Below are the code and all the weights of a small trained network. Each question names an input and a target symbol and asks about switching units off, where a switched-off unit gives its printed mean instead of its output.

import numpy as np


def w(rows, s, z=0):
    codes = np.array(rows[::2]) - 128.0
    scale = np.full(codes.shape[1], s)
    scale[-1] = z or s
    return codes * scale


def f(y):
    return np.maximum(y, 0)


def softmax(a):
    e = np.exp(a - a.max(-1, keepdims=True))
    return e / e.sum(-1, keepdims=True)


def log_softmax(a):
    a = a - a.max(-1, keepdims=True)
    return a - np.log(np.exp(a).sum(-1, keepdims=True))


def net(x, mask):
    ids = ['αγδεζηθλμξπστφψω'.index(c) for c in x.split()]
    T = len(ids)
    res = E[ids] + P[:T]
    u = 0
    for l in range(2):
        q, k, v = (res @ M[l].T for M in (Q, K, V))
        z = softmax(np.where(np.tri(T) > 0, q @ k.T / 2**0.5, -1e9)) @ v
        res = res + np.where(mask[u], z, O[l][:, -1]) @ O[l][:, :-1]
        u += 1
        y = f(res @ A[l][:, :-1].T + A[l][:, -1])
        res = res + np.where(mask[u : u + 16], y, B[l][:, -1]) @ B[l][:, :-1]
        u += 16
    return log_softmax(res[-1] @ U[:, :-1].T + U[:, -1])


Q, K, V, O, A, B = {}, {}, {}, {}, {}, {}
E = w([
[139,135,172,140,141,119,119,143],'α',
[133,90,109,109,162,138,81,119],'γ',
[121,149,146,139,101,107,129,154],'δ',
[128,89,118,122,159,166,85,107],'ε',
[165,119,136,91,130,63,138,165],'ζ',
[86,119,141,251,159,90,36,53],'η',
[125,129,148,165,135,178,144,111],'θ',
[85,155,142,132,109,147,86,137],'λ',
[114,53,142,110,151,187,69,140],'μ',
[82,175,120,134,150,85,85,125],'ξ',
[135,102,152,114,128,162,76,155],'π',
[112,163,78,119,158,192,112,96],'σ',
[111,183,101,99,114,159,100,172],'τ',
[84,132,186,166,136,210,152,133],'φ',
[149,201,139,207,64,142,99,98],'ψ',
[175,116,95,131,217,119,181,92],'ω',
],0.02)
P = w([
[188,120,253,19,32,113,136,20],'0',
[103,92,201,35,68,187,120,57],'1',
[85,153,131,78,89,193,138,79],'2',
[90,150,139,99,111,177,122,114],'3',
[113,163,118,122,116,175,119,121],'4',
[120,159,85,117,128,149,96,136],'5',
[129,158,78,125,133,146,87,152],'6',
[132,176,107,164,141,165,98,148],'7',
[139,197,134,188,134,170,99,164],'8',
[150,173,80,168,150,144,73,161],'9',
[151,178,88,176,153,141,71,170],'10',
[141,176,81,188,154,145,65,164],'11',
],0.0055)
Q[0] = w([
[110,95,115,66,204,108,152,113],'0.h0',
[79,141,112,254,178,140,34,75],'0.h0',
],0.0062)
K[0] = w([
[147,107,122,132,254,166,161,176],'0.h0',
[80,145,171,177,227,110,65,61],'0.h0',
],0.0069)
V[0] = w([
[156,102,83,64,130,238,133,147],'0.h0',
[173,128,130,31,153,107,255,203],'0.h0',
],0.0064)
O[0] = w([
[96,233,151,147,128,250,44,40,110],'0.h0',
[129,219,255,249,235,100,73,58,2],'0.h0',
],0.0047,0.0068)
A[0] = w([
[159,113,163,119,84,98,169,125,206],'0.n0',
[125,173,167,145,94,81,62,44,45],'0.n1',
[1,140,158,136,141,142,114,132,167],'0.n2',
[112,113,98,191,128,102,73,121,79],'0.n3',
[117,138,142,189,203,71,142,100,121],'0.n4',
[124,120,114,54,189,67,104,112,192],'0.n5',
[184,119,101,35,145,143,207,164,124],'0.n6',
[160,116,85,65,122,29,181,79,232],'0.n7',
[133,112,141,116,176,150,202,113,120],'0.n8',
[95,133,118,163,154,128,129,182,254],'0.n9',
[140,159,106,189,112,86,180,74,187],'0.n10',
[137,180,176,73,131,163,110,113,100],'0.n11',
[129,114,64,112,138,176,165,101,177],'0.n12',
[141,161,74,136,117,128,124,163,139],'0.n13',
[141,150,133,56,124,155,74,177,112],'0.n14',
[165,207,123,118,21,139,78,145,150],'0.n15',
],0.009,0.0051)
B[0] = w([
[151,101,125,90,106,174,56,148,179],'0.n0',
[12,52,144,72,199,110,254,23,140],'0.n1',
[181,123,137,151,125,185,103,148,209],'0.n2',
[65,135,82,143,123,145,176,113,145],'0.n3',
[166,159,94,205,83,153,101,179,147],'0.n4',
[142,165,172,137,92,185,155,155,208],'0.n5',
[108,90,170,71,169,116,197,94,183],'0.n6',
[133,131,103,130,88,168,139,110,218],'0.n7',
[107,128,149,157,105,205,129,137,150],'0.n8',
[164,159,146,103,110,128,123,124,246],'0.n9',
[125,102,152,130,128,182,68,172,166],'0.n10',
[104,85,52,178,85,61,146,142,158],'0.n11',
[137,181,164,137,102,150,133,181,229],'0.n12',
[157,146,159,134,178,120,119,156,201],'0.n13',
[122,132,156,137,167,109,136,140,221],'0.n14',
[142,99,150,123,219,158,124,108,254],'0.n15',
],0.0084,0.0059)
Q[1] = w([
[140,75,108,148,41,173,181,155],'1.h0',
[22,143,161,130,120,137,124,1],'1.h0',
],0.0036)
K[1] = w([
[72,146,121,165,108,131,132,135],'1.h0',
[199,143,159,91,253,171,142,135],'1.h0',
],0.0065)
V[1] = w([
[80,43,3,192,105,79,172,105],'1.h0',
[83,193,222,80,131,227,103,216],'1.h0',
],0.0059)
O[1] = w([
[133,49,134,255,177,83,174,236,44],'1.h0',
[84,240,204,163,113,152,90,125,255],'1.h0',
],0.0095,0.0091)
A[1] = w([
[180,188,131,153,94,128,84,174,92],'1.n0',
[241,71,171,96,96,130,164,154,170],'1.n1',
[84,142,157,112,202,81,92,55,191],'1.n2',
[148,141,51,218,250,149,175,180,34],'1.n3',
[31,62,134,181,252,90,157,143,75],'1.n4',
[95,177,102,81,113,118,84,141,145],'1.n5',
[190,169,84,144,145,137,76,132,120],'1.n6',
[159,87,111,121,156,114,187,138,12],'1.n7',
[254,78,135,203,105,133,67,120,151],'1.n8',
[158,71,112,216,174,33,186,126,8],'1.n9',
[95,123,72,136,41,110,124,176,197],'1.n10',
[190,99,111,76,134,44,221,132,150],'1.n11',
[114,79,143,207,148,59,197,131,84],'1.n12',
[85,86,110,183,154,91,105,80,1],'1.n13',
[87,98,167,79,54,153,88,129,51],'1.n14',
[83,177,158,150,150,140,224,13,139],'1.n15',
],0.0081,0.0051)
B[1] = w([
[164,92,96,168,58,75,122,121,226],'1.n0',
[59,80,70,178,120,172,124,155,165],'1.n1',
[117,56,129,85,124,223,219,156,187],'1.n2',
[200,185,143,152,181,193,141,95,146],'1.n3',
[240,148,134,122,99,66,134,151,139],'1.n4',
[195,85,146,179,92,132,120,128,254],'1.n5',
[129,120,141,172,51,77,151,179,189],'1.n6',
[166,168,101,144,92,150,59,81,140],'1.n7',
[74,126,24,177,172,170,128,136,143],'1.n8',
[198,152,171,55,47,197,100,48,139],'1.n9',
[104,147,135,155,192,87,155,195,150],'1.n10',
[60,173,84,109,113,136,15,158,147],'1.n11',
[197,169,174,46,78,144,60,93,142],'1.n12',
[148,151,27,166,74,86,203,112,129],'1.n13',
[151,143,158,176,186,119,158,203,221],'1.n14',
[135,2,136,35,186,117,102,184,198],'1.n15',
],0.0075,0.011)
U = w([
[188,143,197,20,101,196,99,62,226],'α',
[204,254,146,190,39,85,59,94,153],'γ',
[147,141,128,138,146,117,123,104,3],'δ',
[143,148,122,125,146,120,127,102,7],'ε',
[149,143,128,141,135,115,127,101,2],'ζ',
[106,79,82,133,78,104,85,90,122],'η',
[105,124,105,136,101,135,162,109,49],'θ',
[142,107,111,125,137,93,137,129,130],'λ',
[168,55,144,173,131,89,143,137,69],'μ',
[72,170,95,106,142,88,107,172,179],'ξ',
[153,99,120,143,169,89,91,132,112],'π',
[100,195,81,97,152,149,194,115,155],'σ',
[180,169,122,146,199,79,145,153,129],'τ',
[86,151,160,174,121,114,241,162,84],'φ',
[139,142,82,138,181,139,101,147,48],'ψ',
[134,166,98,194,174,139,189,126,164],'ω',
],0.0081,0.0047)

Each question gives the input, a string of symbols that net reads in full, and the target symbol t.
The units are the heads (2 rows each of Q, K, V and O) and the neurons (one row each of A and B). Each row of codes is followed by its name. A weight is (code - 128) times the scale printed after its matrix; where a second scale follows, it is the last column's (O, A, B and U).
mask holds one flag per unit, layer by layer, with each layer's heads first. A switched-off unit (its flag False) gives its mean, the last column of its rows in O or B, instead of its output. The means were averaged over made-up inputs and are rounded, as every weight is.
A unit's drop is (log p(t) with every unit on - log p(t) with that unit switched off) / (log p(t) with every unit on - log p(t) with every unit switched off).
The circuit of an input: a set's keep is (log p(t) with only the set's units on - log p(t) with every unit switched off) / (log p(t) with every unit on - log p(t) with every unit switched off). Starting from the 12 units with the biggest drops (on a tie, the unit counted first), units are removed one at a time, each time the one whose removal leaves the highest keep (on an exact tie, the one counted first), for as long as the keep stays at least 0.8.
units of the circuit, in order: the units of the circuit, biggest drop first
unit that matters most: the unit with the biggest drop
k most important neurons of layer l: the k neurons of layer l with the biggest drops, biggest first
drop of u: that unit's drop, to one decimal
input σ ζ θ ξ τ ω ξ τ λ ξ θ, target γ: 2 most important neurons of layer 0 -> 0.n15, 0.n6
input ε ξ ψ, target α: 3 most important neurons of layer 0 -> 0.n15, 0.n1, 0.n2
input ξ α σ π φ γ θ ω ξ σ, target γ: unit that matters most -> 0.n12
input λ δ σ μ μ γ θ ω ξ ζ σ, target γ: units of the circuit, in order -> 0.n12, 0.h0, 1.n6
input ξ μ ψ ψ μ ω ζ τ γ δ ψ ω, target γ: units of the circuit, in order -> 0.h0, 0.n4, 0.n15
input ζ ω ψ θ ω ξ, target α: units of the circuit, in order -> 0.h0, 1.h0, 1.n2
input ξ ξ γ ξ λ λ γ θ δ ξ ω, target α: 3 most important neurons of layer 0 -> 0.n6, 0.n5, 0.n11
input δ φ γ λ λ θ ψ σ ε ω, target α: units of the circuit, in order -> 0.n6, 1.h0
input ξ μ δ ψ ξ ξ ω ζ γ μ, target γ: 3 most important neurons of layer 0 -> 0.n15, 0.n6, 0.n1
input ξ ψ ε σ δ ε ζ γ γ, target γ: units of the circuit, in order -> 0.n15, 1.n15
input ε ε ε μ π σ π, target γ: 2 most important neurons of layer 0 -> 0.n11, 0.n6
input φ ξ δ ε α π ξ λ ε, target γ: units of the circuit, in order -> 0.n15, 1.n15
input ζ ξ λ ω ξ η λ δ ξ, target ξ: 2 most important neurons of layer 0 -> 0.n6, 0.n11
input θ γ α λ π π γ τ π λ π, target γ: units of the circuit, in order -> 1.n15
input ψ ξ δ λ ζ δ ζ, target γ: 3 most important neurons of layer 1 -> 1.n2, 1.n15, 1.n0
input ζ η φ ξ ω η μ ξ θ δ ω, target γ: 2 most important neurons of layer 1 -> 1.n12, 1.n9
input ψ ξ ξ ω θ η τ, target τ: 2 most important neurons of layer 1 -> 1.n4, 1.n3
input ξ ζ μ γ τ λ λ μ γ, target γ: 4 most important neurons of layer 0 -> 0.n15, 0.n6, 0.n1, 0.n12
input ζ ω γ η ψ ξ α γ ω, target ω: 2 most important neurons of layer 0 -> 0.n4, 0.n8
input μ θ ξ σ ω ξ δ μ, target γ: unit that matters most -> 0.n15
input γ φ ξ λ η ω, target ω: 2 most important neurons of layer 0 -> 0.n4, 0.n3
input ψ η φ δ σ π λ ψ, target ψ: 2 most important neurons of layer 0 -> 0.n0, 0.n15
input φ τ ε δ δ π ξ λ ε τ ξ φ, target γ: drop of 0.n10 -> -0.1
input δ η δ δ σ, target σ: drop of 0.h0 -> 0.7
input γ η α φ τ ξ δ σ, target σ: drop of 0.n6 -> 0.8
